Below is a small trained network, with its code and all its weights. Each question gives an input and a class and asks what happens when units are switched off, that is, made to give their printed mean instead of their output.

import numpy as np


def w(rows, s, z=0):
    codes = np.array(rows[::2]) - 128.0
    scale = np.full(codes.shape[1], s)
    scale[-1] = z or s
    return codes * scale


def f(y):
    return y / 2 * (1 + np.tanh(0.7978845608 * (y + 0.044715 * y**3)))


def log_softmax(a):
    a = a - a.max(-1, keepdims=True)
    return a - np.log(np.exp(a).sum(-1, keepdims=True))


def net(x, mask):
    res = np.array(x, float).reshape(1, 7) / 4 @ E
    y = f(res @ A[0][:, :-1].T + A[0][:, -1])
    res = res + np.where(mask, y, B[0][:, -1]) @ B[0][:, :-1]
    return log_softmax(res[-1] @ U[:, :-1].T + U[:, -1])


A, B = {}, {}
E = w([
[203,98,158,81,216,153,63,141,246,45,182,126],'x0',
[165,127,16,76,101,186,191,180,114,104,103,38],'x1',
[71,157,118,43,208,3,165,108,94,94,131,56],'x2',
[211,177,98,158,2,54,128,109,136,128,244,97],'x3',
[55,70,93,70,36,103,89,210,87,55,151,218],'x4',
[50,204,180,65,63,204,58,64,140,116,148,63],'x5',
[179,195,33,139,117,109,61,60,106,51,48,181],'x6',
],0.007)
A[0] = w([
[191,161,163,144,44,39,121,167,133,86,238,85,49],'neuron 1',
[180,123,21,33,107,171,155,180,161,161,117,51,116],'neuron 2',
[163,100,137,155,98,199,128,132,159,143,133,169,39],'neuron 3',
[84,118,114,111,95,99,111,204,135,89,129,186,71],'neuron 4',
[158,106,137,158,167,65,127,119,131,173,141,215,91],'neuron 5',
[89,106,164,116,105,112,115,196,84,56,79,172,130],'neuron 6',
[179,83,119,212,106,204,143,56,172,164,102,88,63],'neuron 7',
[208,51,61,153,151,105,201,154,112,121,95,127,106],'neuron 8',
[116,100,60,75,177,213,136,192,124,151,62,109,45],'neuron 9',
[87,87,93,145,87,179,118,164,127,102,162,167,123],'neuron 10',
[135,206,137,164,175,136,118,64,157,190,118,99,152],'neuron 11',
[187,88,68,57,75,181,159,148,77,156,72,50,107],'neuron 12',
[138,140,136,205,62,223,159,142,160,187,93,186,120],'neuron 13',
[75,134,30,136,62,97,99,149,130,178,64,105,199],'neuron 14',
[90,82,136,40,65,179,75,186,56,78,188,175,71],'neuron 15',
[151,121,208,135,146,144,195,164,157,197,140,20,213],'neuron 16',
[58,144,105,87,168,57,220,67,91,107,146,124,69],'neuron 17',
[191,151,72,124,115,74,60,88,118,103,58,167,146],'neuron 18',
[52,88,145,114,206,128,130,119,126,112,81,131,134],'neuron 19',
[125,174,183,78,165,46,147,157,83,83,131,106,80],'neuron 20',
[59,155,187,103,85,171,59,132,131,116,107,65,143],'neuron 21',
[201,55,93,173,189,32,194,182,136,133,110,187,97],'neuron 22',
[208,140,123,181,123,84,160,150,69,91,172,146,34],'neuron 23',
[97,176,234,192,151,41,47,70,141,165,146,189,250],'neuron 24',
[130,190,36,119,147,140,83,1,113,77,60,160,208],'neuron 25',
[60,113,200,110,201,192,140,115,115,93,29,156,117],'neuron 26',
[165,153,139,208,201,169,188,56,121,135,81,47,173],'neuron 27',
[171,167,125,150,85,64,144,118,136,129,214,103,88],'neuron 28',
[159,165,65,88,106,179,194,181,169,109,97,42,165],'neuron 29',
[59,214,119,106,122,196,62,91,126,123,215,108,73],'neuron 30',
[99,127,127,86,138,29,177,92,146,80,162,78,74],'neuron 31',
[94,120,209,127,138,98,110,115,146,143,104,192,197],'neuron 32',
[59,102,99,104,130,113,112,209,119,85,152,192,94],'neuron 33',
[188,219,38,141,175,117,50,78,127,54,49,174,116],'neuron 34',
[79,190,148,187,79,80,134,117,88,220,60,165,207],'neuron 35',
[111,133,107,94,183,35,133,100,120,101,129,43,42],'neuron 36',
[98,163,136,124,54,117,140,130,46,178,86,98,161],'neuron 37',
[195,116,184,110,152,128,40,152,188,22,174,92,141],'neuron 38',
[119,190,150,37,98,186,31,62,108,128,106,95,64],'neuron 39',
[219,90,128,160,167,75,140,167,81,110,88,198,118],'neuron 40',
[68,75,97,100,47,83,92,186,167,114,153,143,115],'neuron 41',
[131,195,103,107,78,142,144,59,152,126,232,137,38],'neuron 42',
[83,113,83,73,96,129,115,166,135,113,105,160,184],'neuron 43',
[251,97,172,62,181,109,128,181,228,34,150,152,94],'neuron 44',
[68,62,171,117,144,150,164,191,153,164,218,84,235],'neuron 45',
[156,107,139,101,178,188,59,133,173,46,172,105,143],'neuron 46',
[161,122,111,222,93,244,96,172,157,141,185,179,59],'neuron 47',
],0.0066,0.0013)
B[0] = w([
[208,160,95,121,111,184,201,154,178,103,83,204,252],'neuron 1',
[106,60,167,159,95,117,82,167,164,82,191,170,222],'neuron 2',
[119,118,93,64,99,110,88,60,84,136,71,118,188],'neuron 3',
[139,203,106,137,188,102,106,105,128,186,181,123,193],'neuron 4',
[67,110,133,146,124,101,103,169,176,76,110,113,169],'neuron 5',
[165,189,125,129,190,128,145,146,151,137,144,127,197],'neuron 6',
[143,184,115,112,147,98,62,72,119,161,125,132,208],'neuron 7',
[82,134,110,137,95,70,117,149,176,110,133,75,212],'neuron 8',
[166,104,143,158,127,161,121,186,115,83,115,170,200],'neuron 9',
[136,155,139,109,183,111,91,98,95,148,139,117,196],'neuron 10',
[169,185,108,120,181,85,102,127,189,131,182,126,200],'neuron 11',
[102,74,144,178,123,108,86,132,132,54,167,160,213],'neuron 12',
[105,171,104,55,80,102,113,51,74,89,91,138,237],'neuron 13',
[137,120,129,169,128,103,132,109,102,140,143,126,201],'neuron 14',
[163,204,156,143,183,62,127,102,142,141,137,107,253],'neuron 15',
[142,143,170,97,142,96,133,117,129,190,152,175,241],'neuron 16',
[117,136,90,98,75,133,83,64,87,138,121,151,199],'neuron 17',
[174,86,200,105,98,119,182,128,160,189,143,125,207],'neuron 18',
[190,122,103,99,113,183,142,155,108,89,88,193,198],'neuron 19',
[131,115,129,73,69,96,57,62,107,114,98,134,181],'neuron 20',
[85,140,127,118,95,113,163,194,202,129,130,52,225],'neuron 21',
[25,175,108,109,70,72,133,189,200,167,78,60,234],'neuron 22',
[112,158,134,126,125,150,155,163,150,138,78,152,176],'neuron 23',
[115,83,137,166,97,114,71,179,165,43,182,204,244],'neuron 24',
[158,57,214,102,82,118,173,123,152,208,153,152,239],'neuron 25',
[180,182,45,116,103,191,191,209,125,69,84,205,231],'neuron 26',
[184,255,87,131,183,89,120,140,154,126,189,133,226],'neuron 27',
[197,126,79,113,126,191,167,180,140,52,28,223,212],'neuron 28',
[130,79,145,159,117,79,63,160,162,71,197,216,215],'neuron 29',
[72,167,156,115,81,112,154,204,174,113,82,53,225],'neuron 30',
[127,135,124,60,85,152,63,60,87,128,60,154,194],'neuron 31',
[150,87,139,142,107,165,103,169,178,91,164,185,188],'neuron 32',
[167,220,136,142,158,93,120,135,139,190,140,151,207],'neuron 33',
[156,75,190,119,100,132,147,98,111,194,143,141,244],'neuron 34',
[60,109,109,183,175,126,165,72,86,92,184,159,226],'neuron 35',
[100,143,118,48,116,104,45,88,57,110,77,152,197],'neuron 36',
[95,155,109,195,140,148,184,102,120,123,163,156,215],'neuron 37',
[61,121,104,191,147,104,195,35,54,80,169,130,243],'neuron 38',
[57,167,111,105,75,92,155,198,175,165,111,27,227],'neuron 39',
[79,158,143,133,69,97,144,165,167,150,109,45,199],'neuron 40',
[188,189,159,135,206,111,103,120,144,174,147,119,216],'neuron 41',
[142,155,63,145,117,166,165,177,173,106,82,141,208],'neuron 42',
[163,144,105,138,169,114,121,137,138,144,151,141,190],'neuron 43',
[70,133,106,133,147,109,190,49,71,108,139,104,253],'neuron 44',
[162,47,188,69,75,134,185,90,111,204,120,153,247],'neuron 45',
[80,150,91,176,130,102,210,57,99,123,137,140,223],'neuron 46',
[109,153,136,27,59,111,50,76,62,116,54,104,251],'neuron 47',
],0.0061,0.0072)
U = w([
[120,141,116,37,100,120,2,61,38,110,48,122,77],'0',
[43,147,132,121,107,107,158,200,202,141,86,34,91],'1',
[226,143,74,123,135,200,212,182,126,72,49,181,114],'2',
[207,199,132,133,228,83,76,112,143,178,189,111,82],'3',
[51,112,102,201,149,127,231,51,33,95,175,117,121],'4',
[120,54,176,166,119,118,27,169,159,45,203,165,253],'5',
[186,49,243,82,106,126,197,112,121,239,137,132,188],'6',
[131,89,140,150,160,160,98,125,113,137,134,94,218],'7',
],0.0098,0.0016)

Each question gives the input, the list of numbers given to net, and the class t.
The units are the neurons (one row each of A and B). Each row of codes is followed by its name. A weight is (code - 128) times the scale printed after its matrix; where a second scale follows, it is the last column's (A, B and U).
mask holds one flag per neuron, in row order. A switched-off neuron (its flag False) gives its mean, the last column of its row in B, instead of its output. The means were averaged over made-up inputs and are rounded, as every weight is.
A unit's drop is (log p(t) with every unit on - log p(t) with that unit switched off) / (log p(t) with every unit on - log p(t) with every unit switched off).
The circuit of an input: a set's keep is (log p(t) with only the set's units on - log p(t) with every unit switched off) / (log p(t) with every unit on - log p(t) with every unit switched off). Starting from the 12 units with the biggest drops (on a tie, the unit counted first), units are removed one at a time, each time the one whose removal leaves the highest keep (on an exact tie, the one counted first), for as long as the keep stays at least 0.8.
circuit, biggest first: the units of the circuit, biggest drop first
k most important neurons: the k neurons with the biggest drops, biggest first
drop when u is switched off: that unit's drop, to one decimal
input [-7,2,-2,5,-8,3,7], class 3: circuit, biggest first : [neuron 27]
input [1,1,2,-3,-2,6,-7], class 6: 4 most important neurons : [neuron 45; neuron 16; neuron 22; neuron 8]
input [8,-3,-8,7,8,-5,-7], class 0: circuit, biggest first : [neuron 47; neuron 3]
input [7,3,8,-2,1,-5,-8], class 0: circuit, biggest first : [neuron 36; neuron 31]
input [3,7,1,-6,-6,1,6], class 5: circuit, biggest first : [neuron 29; neuron 2]
input [0,5,1,7,-6,0,-1], class 2: 2 most important neurons : [neuron 28; neuron 1]
input [2,-6,-3,-1,6,-6,1], class 1: circuit, biggest first : [neuron 22; neuron 40]
input [6,0,-5,6,-3,-4,-2], class 2: 2 most important neurons : [neuron 1; neuron 28]
input [-2,5,7,-6,-2,3,-7], class 0: circuit, biggest first : [neuron 36; neuron 17]
input [7,6,1,-4,7,-5,0], class 3: circuit, biggest first : [neuron 33; neuron 4]
input [8,6,-1,0,6,-4,-1], class 4: 2 most important neurons : [neuron 44; neuron 38]
input [-7,-4,6,1,-4,-1,8], class 6: 3 most important neurons : [neuron 25; neuron 18; neuron 34]
input [-4,3,0,-2,-5,-3,4], class 3: 2 most important neurons : [neuron 27; neuron 45]
input [-4,4,2,-2,0,7,-8], class 6: circuit, biggest first : [neuron 45]
input [-6,-5,6,3,4,-1,-5], class 0: 4 most important neurons : [neuron 31; neuron 20; neuron 17; neuron 38]
input [3,-7,-5,7,-5,-7,1], class 1: 3 most important neurons : [neuron 22; neuron 40; neuron 5]
input [-3,5,0,-8,3,8,2], class 1: 2 most important neurons : [neuron 39; neuron 21]
input [-7,7,-5,-7,5,4,7], class 2: 2 most important neurons : [neuron 26; neuron 9]
input [-8,2,8,-7,-5,1,2], class 0: 3 most important neurons : [neuron 36; neuron 17; neuron 20]
input [-5,5,0,6,0,-4,-5], class 2: circuit, biggest first : [neuron 28]
input [-6,6,-3,7,-1,-7,-2], class 1: 2 most important neurons : [neuron 22; neuron 8]
input [0,2,-4,8,-8,2,-8], class 2: 3 most important neurons : [neuron 28; neuron 1; neuron 42]
input [2,6,1,-3,-1,6,8], class 6: circuit, biggest first : [neuron 25; neuron 34]
input [-4,-2,-5,8,6,6,5], class 2: 2 most important neurons : [neuron 1; neuron 28]
input [-2,3,-7,-4,6,-7,4], class 0: 2 most important neurons : [neuron 47; neuron 13]
input [-3,-4,-5,6,-3,-4,-2], class 2: drop when neuron 23 is switched off : 0.1
input [3,-8,-1,-7,8,-8,-5], class 1: circuit, biggest first : [neuron 22]
input [1,-8,-3,4,-2,-4,5], class 5: drop when neuron 41 is switched off : 0.0
input [-7,-8,1,6,3,1,-6], class 5: drop when neuron 24 is switched off : 1.4
